What each symbol does to the states:
at | e y
w332 | w142 w782
w455 | w628 w202
w28 | w539 w74
w724 | w251 w636
w255 | w441 w634
w232 | w332 w939
w197 | w634 w441
w852 | w197 w337
w74 | w624 w28
w980 | w867 w672
w926 | w724 w415
w202 | w573 w455
w914 | w577 w504
w636 | w415 w724
w867 | w152 w70
w573 | w852 w492
w939 | w980 w232
w952 | w255 w822
w251 | w782 w142
w284 | w202 w628
w672 | w232 w980
w539 | w461 w581
w581 | w74 w539
w577 | w284 w30
w624 | w70 w152
w441 | w337 w197
w634 | w822 w255
w628 | w30 w284
w822 | w926 w952
w492 | w455 w573
w782 | w939 w332
w30 | w504 w577
w142 | w636 w251
w504 | w355 w914
w355 | w581 w461
w70 | w672 w867
w152 | w28 w624
w461 | w914 w355
w337 | w492 w852
w415 | w952 w926

In the rows, 149 stands for zero.

The rows follow the links: the fewer symbols apart two states are, the more alike their rows tend to be.

Each row is also shifted at random along 3 hidden directions that mean nothing.

Some states, each with a row of numbers:
w952: (193, 158, 192, 144, 143, 165, 124, 158, 125, 119, 158, 165, 147, 118, 175, 162, 163, 113, 151, 135, 158, 150, 158, 126, 116, 170, 131, 109, 142, 141, 186, 178, 147, 176, 191, 166, 137, 110, 90)
w441: (93, 149, 180, 154, 149, 154, 133, 147, 112, 130, 136, 167, 117, 109, 178, 182, 144, 142, 145, 118, 145, 158, 156, 164, 117, 171, 132, 121, 146, 128, 208, 178, 134, 175, 138, 114, 128, 127, 125)
w74: (162, 147, 114, 161, 176, 122, 144, 152, 180, 170, 151, 131, 164, 185, 115, 128, 165, 162, 149, 176, 146, 144, 149, 142, 164, 130, 171, 185, 156, 168, 107, 117, 149, 133, 157, 155, 157, 180, 186)
w28: (123, 177, 146, 110, 103, 170, 176, 158, 158, 133, 121, 165, 148, 124, 158, 182, 141, 146, 105, 123, 163, 154, 187, 147, 134, 127, 128, 138, 145, 135, 153, 133, 150, 150, 144, 135, 165, 155, 116)
w70: (139, 160, 121, 154, 188, 136, 133, 155, 183, 173, 168, 133, 191, 172, 133, 113, 162, 138, 172, 188, 153, 167, 133, 119, 183, 145, 172, 166, 143, 153, 111, 138, 145, 140, 168, 152, 146, 157, 177)
w980: (152, 189, 141, 148, 150, 154, 111, 177, 160, 135, 104, 163, 162, 104, 159, 191, 148, 141, 146, 146, 172, 167, 161, 112, 136, 153, 110, 132, 124, 129, 172, 161, 133, 191, 167, 163, 133, 120, 138)
w255: (194, 153, 186, 139, 145, 164, 124, 144, 110, 128, 148, 167, 136, 101, 181, 171, 165, 110, 148, 130, 152, 164, 167, 138, 111, 171, 147, 114, 142, 131, 185, 171, 136, 172, 161, 116, 129, 126, 102)
w539: (137, 167, 154, 120, 115, 152, 140, 159, 143, 129, 125, 168, 139, 130, 154, 173, 174, 120, 100, 126, 156, 166, 193, 136, 107, 125, 148, 143, 145, 148, 148, 119, 134, 140, 160, 107, 153, 168, 102)
w822: (195, 141, 151, 192, 206, 129, 106, 147, 146, 162, 171, 130, 157, 164, 143, 121, 159, 146, 198, 181, 149, 152, 115, 138, 160, 180, 164, 152, 147, 150, 147, 182, 138, 162, 167, 173, 128, 132, 176)
w284: (122, 126, 167, 153, 159, 125, 137, 138, 130, 140, 170, 150, 123, 184, 132, 121, 200, 126, 131, 149, 136, 135, 170, 163, 109, 139, 192, 165, 171, 169, 127, 116, 135, 117, 161, 113, 151, 186, 130)
w142: (150, 158, 162, 124, 131, 180, 171, 144, 168, 157, 185, 151, 199, 140, 169, 135, 126, 131, 178, 165, 160, 166, 126, 125, 191, 162, 139, 114, 135, 132, 146, 182, 179, 148, 164, 179, 156, 111, 134)
w30: (158, 137, 135, 170, 147, 122, 154, 150, 136, 146, 120, 147, 105, 174, 122, 167, 164, 183, 118, 131, 140, 123, 162, 189, 121, 125, 147, 186, 163, 166, 155, 122, 133, 144, 122, 141, 155, 187, 162)
w152: (73, 178, 137, 119, 120, 169, 157, 165, 153, 145, 104, 167, 149, 105, 166, 194, 129, 150, 121, 131, 167, 169, 170, 136, 149, 138, 117, 139, 131, 124, 169, 147, 143, 164, 135, 128, 145, 141, 133)
w202: (72, 121, 160, 163, 153, 130, 159, 131, 135, 152, 178, 142, 123, 190, 134, 119, 166, 155, 145, 149, 131, 122, 148, 181, 136, 144, 177, 169, 180, 175, 138, 131, 153, 117, 144, 142, 156, 174, 156)

Where do the symbols, taken in turn from left to right, take each start?
Answer with the state's name.
(171, 138, 164, 141, 94, 165, 200, 144, 128, 135, 133, 164, 108, 141, 164, 181, 125, 186, 116, 108, 141, 110, 170, 201, 130, 138, 122, 143, 163, 161, 181, 150, 157, 150, 110, 156, 174, 150, 136)
y e: w852
(117, 146, 157, 127, 129, 144, 157, 137, 129, 139, 152, 153, 127, 149, 146, 149, 186, 122, 112, 134, 135, 161, 191, 158, 121, 129, 182, 160, 161, 151, 137, 108, 144, 110, 140, 82, 155, 188, 117)
y y: w914
(131, 113, 159, 201, 197, 110, 113, 137, 132, 153, 178, 132, 131, 189, 126, 104, 186, 137, 175, 172, 134, 134, 131, 163, 134, 161, 188, 169, 166, 175, 134, 150, 134, 135, 167, 148, 128, 164, 160)
y y: w852
(189, 156, 124, 152, 172, 130, 137, 151, 184, 166, 157, 133, 182, 183, 117, 120, 175, 145, 158, 180, 148, 152, 143, 129, 171, 129, 174, 173, 155, 162, 99, 124, 149, 129, 165, 159, 157, 174, 173)
y y: w624
(139, 137, 170, 145, 138, 133, 139, 146, 131, 134, 153, 155, 130, 172, 136, 135, 196, 121, 113, 139, 135, 138, 185, 158, 100, 129, 178, 158, 170, 173, 130, 105, 134, 118, 174, 122, 156, 180, 108)
y e y: w914
(205, 144, 142, 172, 183, 153, 143, 148, 156, 163, 163, 140, 170, 154, 150, 137, 124, 164, 199, 175, 146, 155, 106, 145, 184, 175, 141, 151, 140, 147, 156, 181, 151, 163, 145, 178, 133, 126, 189)
e y: w636
(78, 172, 129, 163, 167, 161, 141, 167, 165, 158, 125, 147, 171, 112, 164, 180, 102, 181, 186, 160, 165, 158, 116, 131, 185, 177, 108, 137, 122, 123, 180, 199, 151, 199, 137, 178, 134, 106, 189)
e y: w232
(221, 123, 154, 195, 197, 129, 116, 141, 147, 156, 178, 131, 157, 182, 134, 113, 174, 146, 186, 177, 138, 133, 121, 146, 154, 161, 170, 163, 158, 166, 136, 164, 148, 149, 178, 181, 137, 142, 170)
e y e: w255
(125, 160, 156, 128, 167, 167, 148, 144, 172, 165, 179, 146, 198, 140, 155, 127, 135, 123, 189, 174, 158, 179, 125, 107, 191, 171, 158, 127, 136, 132, 134, 171, 166, 148, 171, 162, 152, 119, 146)
y y: w332
(113, 158, 190, 162, 179, 150, 77, 158, 126, 129, 154, 160, 158, 105, 179, 161, 180, 101, 175, 155, 163, 173, 147, 99, 111, 177, 142, 103, 124, 128, 189, 188, 125, 187, 202, 144, 115, 100, 106)
e y: w822
(107, 141, 136, 161, 139, 140, 163, 145, 127, 154, 120, 154, 103, 157, 142, 173, 141, 189, 128, 117, 137, 127, 160, 194, 126, 134, 144, 177, 164, 155, 167, 135, 137, 150, 99, 116, 145, 176, 167)
e e e: w355
(179, 156, 176, 125, 123, 185, 159, 147, 158, 143, 177, 158, 181, 124, 174, 143, 140, 126, 169, 154, 159, 153, 141, 122, 165, 164, 136, 108, 135, 142, 161, 182, 172, 157, 181, 194, 161, 100, 116)
e y: w926
(200, 155, 140, 164, 169, 157, 143, 163, 165, 162, 150, 139, 167, 147, 153, 145, 120, 169, 188, 164, 158, 148, 114, 134, 185, 176, 130, 140, 141, 145, 161, 188, 156, 178, 152, 194, 143, 113, 185)
y y: w724
(233, 162, 149, 135, 168, 153, 119, 151, 180, 158, 181, 142, 206, 153, 144, 117, 176, 106, 171, 183, 159, 177, 143, 95, 166, 157, 171, 136, 132, 148, 113, 148, 149, 142, 203, 165, 149, 137, 130)
y e: w980
